Each row is followed by its class. Each block has new classes.
[-26  -8  -6   0  11   1  -6  -3 -23   5 -22   9   9  -8  -9  -5] | RJ
[-15   0  -2  -5   8  -1   2   0 -12   4 -23   8  15  -4  -7   0] | LQ
[-13  -3   3   0  -3  -4  -9 -55   0  -2  -4   1   8  -7   0  -3] | RJ
[ 11  -3  -5  -5   6  -4  -8  -1 -22   3 -65   0  28  -7  11  -4] | LQ
[-15 -10 -17   5   4   0  -4  -4 -19   0 -22   7  13  -7 -12  -2] | RJ
[ 15   3  -2   0   0  -9  -9  -3 -14   6 -39  -1  25  -2  16  -7] | LQ
[  6   1  -4  -4   3  -5  -3  -1 -15   4 -38   5  23   4  10  -6] | RJ
[-3 -3  3 -1 -3  0  0  2 13  3 -8  1  4  3 -6  0] | LQ
[  5  -7  -3   1   3  -6  -4  -8  -8   0 -22   2  20  -3   8   2] | LQ
[  0  -8  -1   0   5  -6  -6  -2   6   8 -40   5  17  -3   7   0] | RJ
[-14  -1   0   0   4  -8  -9  -8   3   3 -40   0  23 -13   2  -4] | RJ
[ -1  -4   1  -1   5   0  -6  -2 -29   3 -32   0   9   0   5   2] | RJ
[-37   2   1  -1   1  -3  -7  -1  -6   2  32   8   1  -4 -12  -1] | RJ
[  2  -5  -2  -2   9  -5 -10 -13 -17  12 -63   9  38  -3   4  -5] | LQ
[ -9  -2  -1   9   3  -3  -7  -5  13  -1 -38  10  13   3  -5  -1] | RJ
[-3 -1 -6  2  5 -2 -4  2 -9  2 -2  3 10 -1  0  0] | LQ
[-28  -3  -6 -12   8  -2 -13  -1 -42   9 -36  13  25  -6 -12  -7] | RJ
[  7  -2 -13  -1   6   2   0  -4 -17   5 -49  -3  17 -11   5  -3] | LQ
[-14  -8  -2  -2   8  -6 -11  -4 -11   3 -42   6  22  -4  -5   1] | LQ
[-13  -4   4   0   4  -1  -1  -5   3  -1 -31   6  17  -1  -4   2] | RJ
[  5  -8   0   4   6  -1   1  -3  16   1 -46   7   2   1   1   2] | RJ
[ -3 -12  -4   1   6  -4  -4   4   7   4 -47   3  15   0  -6  -1] | LQ
[-29  -1  -2   1   7   1  -4  -2 -24   4 -20   7  15  -4  -5   0] | RJ
[-28  -9   0   7   2  -3  -6  -3 -12   4   1   9  13  -1 -13  -4] | RJ
[ -8  -4  -3  -5   8  -6 -11  -3 -14   6 -18   0  25  -6   9  -5] | RJ
[  0 -14  -5  -3   9  -2  -6   2 -16   4 -54  10  23   3  -3  -3] | RJ

Each row is followed by its class.
[ -4 -12 -12   3   5  -7  12   4   6  -4  -9  -7   2   1   4 -17] | Rq
[-2  5 -5  0  6 -8  9  0 -8 -3 -1  1 -3 -9  3 22] | MQ
[-10   1  16  -3   2  -7  -2   3   7  -1  -7   3   9  -5   2  18] | GH
[ -8  13 -10   3   6   5 -13  -5   3   3  -3  -5  -8   0   6  -3] | MQ
[  6 -13 -14   6   6  -2   6  -6   3  -3   0  -8  14  -2  -1 -25] | Rq
[ -3  -6  13   6   6  -2   0 -16  10  -2  18  -6  22  -8   1  19] | Rq
[ -6   9  24   7   3   5   7  -6  11   2  -2 -10 -16  -6   5 -12] | Sb
[ -1 -14 -10  -5   5   2  -2  -1   6   2  14   3  12   2  -5  36] | Rq
[ -6   0  -7  -1   9   4  -5  -2  -1   0   6   0   7 -10  -4  21] | Rq
[ -2   7  -1   5   5  -1  13 -16   7  -2  -7   4 -21   0   8  10] | MQ
[-10 -10  -6   1   5  -1  -5  -3  -3  -1  -8  12  17  -8  -2  11] | MQ
[ -1  -6   4   1   1   2  -1 -13   1   3   4   6  -5 -12  -4  34] | Rt
[  2  12 -11   0   2   2  -8   0   1  -1   0 -10  -3   4  -2   0] | GH
[-6  7  8 -3 -2  1 -4 -3 -7 -3 -3 -2 12 -6 -4 23] | GH
[ 1  0 12  2  6  3 -4 -4  2  0  4  0 -7 -6  2 16] | Sb
[ -2  10  13  -2  -2 -11   2   1  -3  -2 -10 -10   0  -9   5  15] | GH
[-12   7   1  -2   2  -1  -5   4   2  -3  -3  -7   1  -6   5  13] | GH
[-5  4  9 10  5  3  4  0  7 -5 -1 -6  4 -6  6 10] | Rt
[  2   0 -14   2   9  -6   2 -12   3   1  -5  -1 -10   0   7 -10] | MQ
[-10   0  12   5   4  -3  -2  -6  -1   1   3   3  14 -10  -1  19] | Rq

Each row is followed by its class. Each block has new classes.
[ 1  5  0 -1  0 -5 -6 -1  0  1  4  3 -4 -1  0 -1] | (59)
[ 2 -7 -2  4  3  1  2  2 -3  0  2  0 16 -1  2  2] | (51)
[ 1 -2 -4  4  5 -6 -9  0 -2  0 -3  3 15 -1  1 -2] | (51)
[-2 11 -5 -6  1 -1 -2  1 -4  3 -1  3  2  0 -5 -1] | (59)
[ 0  2 -2  4  4 -1  2  5  0  2  4  4 11 -3  1  2] | (51)
[-1  5 -5 -6  1 -6 -6 -3 -5  2 -6  9  5  4  0 -4] | (59)
[  2 -17   3  17  11  -4   0   2   0  -1   1  -3  29  -2   7   3] | (51)
[ 1  1 -5  0  5 -2 -2  1 -5  2  0  3 19 -2 -2 -1] | (51)
[-2 -6  5  7  1 -4 -5 -4  5 -2  6  2 -4  0  2 -4] | (59)
[-1  6 -7 -9 -2 -1 -3 -4 -6  4 -5  3 -3 -1 -6 -4] | (59)
[-1  3 -5 -4 -2 -3 -4 -2 -3  1 -4  1 -1 -1 -3 -2] | (59)
[-2  4  0 -2  1 -4 -6 -2 -2  3 -1  3  0  0 -5 -3] | (59)
[-2 -5  3  4  4 -2 -3 -3 -3  0  4  2  5  0  1 -1] | (59)
